Below is a small trained network, with its code and all its weights. Each question gives an input and a class and asks what happens when units are switched off, that is, made to give their printed mean instead of their output.

import numpy as np


def w(rows, s, z=0):
    codes = np.array(rows[::2]) - 128.0
    scale = np.full(codes.shape[1], s)
    scale[-1] = z or s
    return codes * scale


def f(y):
    return np.maximum(y, 0)


def log_softmax(a):
    a = a - a.max(-1, keepdims=True)
    return a - np.log(np.exp(a).sum(-1, keepdims=True))


def net(x, mask):
    res = np.array(x, float).reshape(1, 4) / 4 @ E
    y = f(res @ A[0][:, :-1].T + A[0][:, -1])
    res = res + np.where(mask, y, B[0][:, -1]) @ B[0][:, :-1]
    return log_softmax(res[-1] @ U[:, :-1].T + U[:, -1])


A, B = {}, {}
E = w([
[187,193,47,130],'x0',
[2,194,212,150],'x1',
[139,130,130,101],'x2',
[189,249,245,17],'x3',
],0.0085)
A[0] = w([
[111,134,182,115,202],'n0',
[26,144,137,142,165],'n1',
[129,57,141,167,149],'n2',
[87,116,154,131,97],'n3',
[72,42,139,80,104],'n4',
[89,185,148,88,166],'n5',
[94,142,175,133,201],'n6',
[141,152,140,171,99],'n7',
[149,84,109,124,200],'n8',
[137,60,160,148,246],'n9',
[100,171,127,132,126],'n10',
[137,184,171,110,192],'n11',
[154,167,117,119,227],'n12',
[100,151,72,127,253],'n13',
[190,161,122,122,221],'n14',
[166,252,179,88,248],'n15',
[114,172,152,196,141],'n16',
[141,202,110,151,243],'n17',
[142,160,104,107,101],'n18',
[138,141,121,66,115],'n19',
[44,137,144,135,185],'n20',
[126,58,144,73,183],'n21',
],0.014,0.004)
B[0] = w([
[65,143,86,201,176],'n0',
[143,141,101,146,191],'n1',
[158,50,3,140,180],'n2',
[76,60,93,138,155],'n3',
[169,69,22,98,171],'n4',
[132,197,141,164,186],'n5',
[99,131,63,197,177],'n6',
[122,124,225,134,134],'n7',
[88,95,39,119,172],'n8',
[168,139,73,252,179],'n9',
[76,182,127,82,152],'n10',
[151,93,164,199,194],'n11',
[80,133,168,137,171],'n12',
[89,222,84,172,167],'n13',
[40,129,129,156,183],'n14',
[103,119,160,185,254],'n15',
[147,185,136,111,158],'n16',
[55,230,207,138,175],'n17',
[111,125,171,86,149],'n18',
[93,36,207,83,160],'n19',
[102,157,65,155,185],'n20',
[112,26,99,178,162],'n21',
],0.0062,0.017)
U = w([
[143,171,80,94,87],'0',
[172,162,92,9,22],'1',
[139,139,246,199,133],'2',
[45,205,155,177,126],'3',
[50,67,196,25,29],'4',
[123,39,85,182,122],'5',
[40,127,136,180,251],'6',
],0.011,0.0028)

Each question gives the input, the list of numbers given to net, and the class t.
The units are the neurons (one row each of A and B). Each row of codes is followed by its name. A weight is (code - 128) times the scale printed after its matrix; where a second scale follows, it is the last column's (A, B and U).
mask holds one flag per neuron, in row order. A switched-off neuron (its flag False) gives its mean, the last column of its row in B, instead of its output. The means were averaged over made-up inputs and are rounded, as every weight is.
A unit's drop is (log p(t) with every unit on - log p(t) with that unit switched off) / (log p(t) with every unit on - log p(t) with every unit switched off).
The circuit of an input: a set's keep is (log p(t) with only the set's units on - log p(t) with every unit switched off) / (log p(t) with every unit on - log p(t) with every unit switched off). Starting from the 12 units with the biggest drops (on a tie, the unit counted first), units are removed one at a time, each time the one whose removal leaves the highest keep (on an exact tie, the one counted first), for as long as the keep stays at least 0.8.
units of the circuit, in order: the units of the circuit, biggest drop first
most important unit: the unit with the biggest drop
k most important neurons: the k neurons with the biggest drops, biggest first
drop when u is switched off: that unit's drop, to one decimal
input [7,-3,5,1], class 3: units of the circuit, in order -> [n17 n2]
input [3,2,-8,8], class 2: most important unit -> n11
input [-5,-3,7,3], class 5: units of the circuit, in order -> [n17 n21]
input [-4,-8,0,6], class 2: units of the circuit, in order -> [n2 n20]
input [2,5,-4,-7], class 5: units of the circuit, in order -> [n2 n17]
input [-7,4,3,-1], class 5: 2 most important neurons -> [n4 n17]
input [7,-7,5,-3], class 0: 2 most important neurons -> [n15 n11]
input [6,-2,-1,4], class 2: drop when n20 is switched off -> 0.2
input [-5,3,2,-1], class 5: drop when n4 is switched off -> 0.1
input [0,1,-4,4], class 2: drop when n0 is switched off -> -0.1
input [4,7,-5,-5], class 3: drop when n16 is switched off -> 0.1
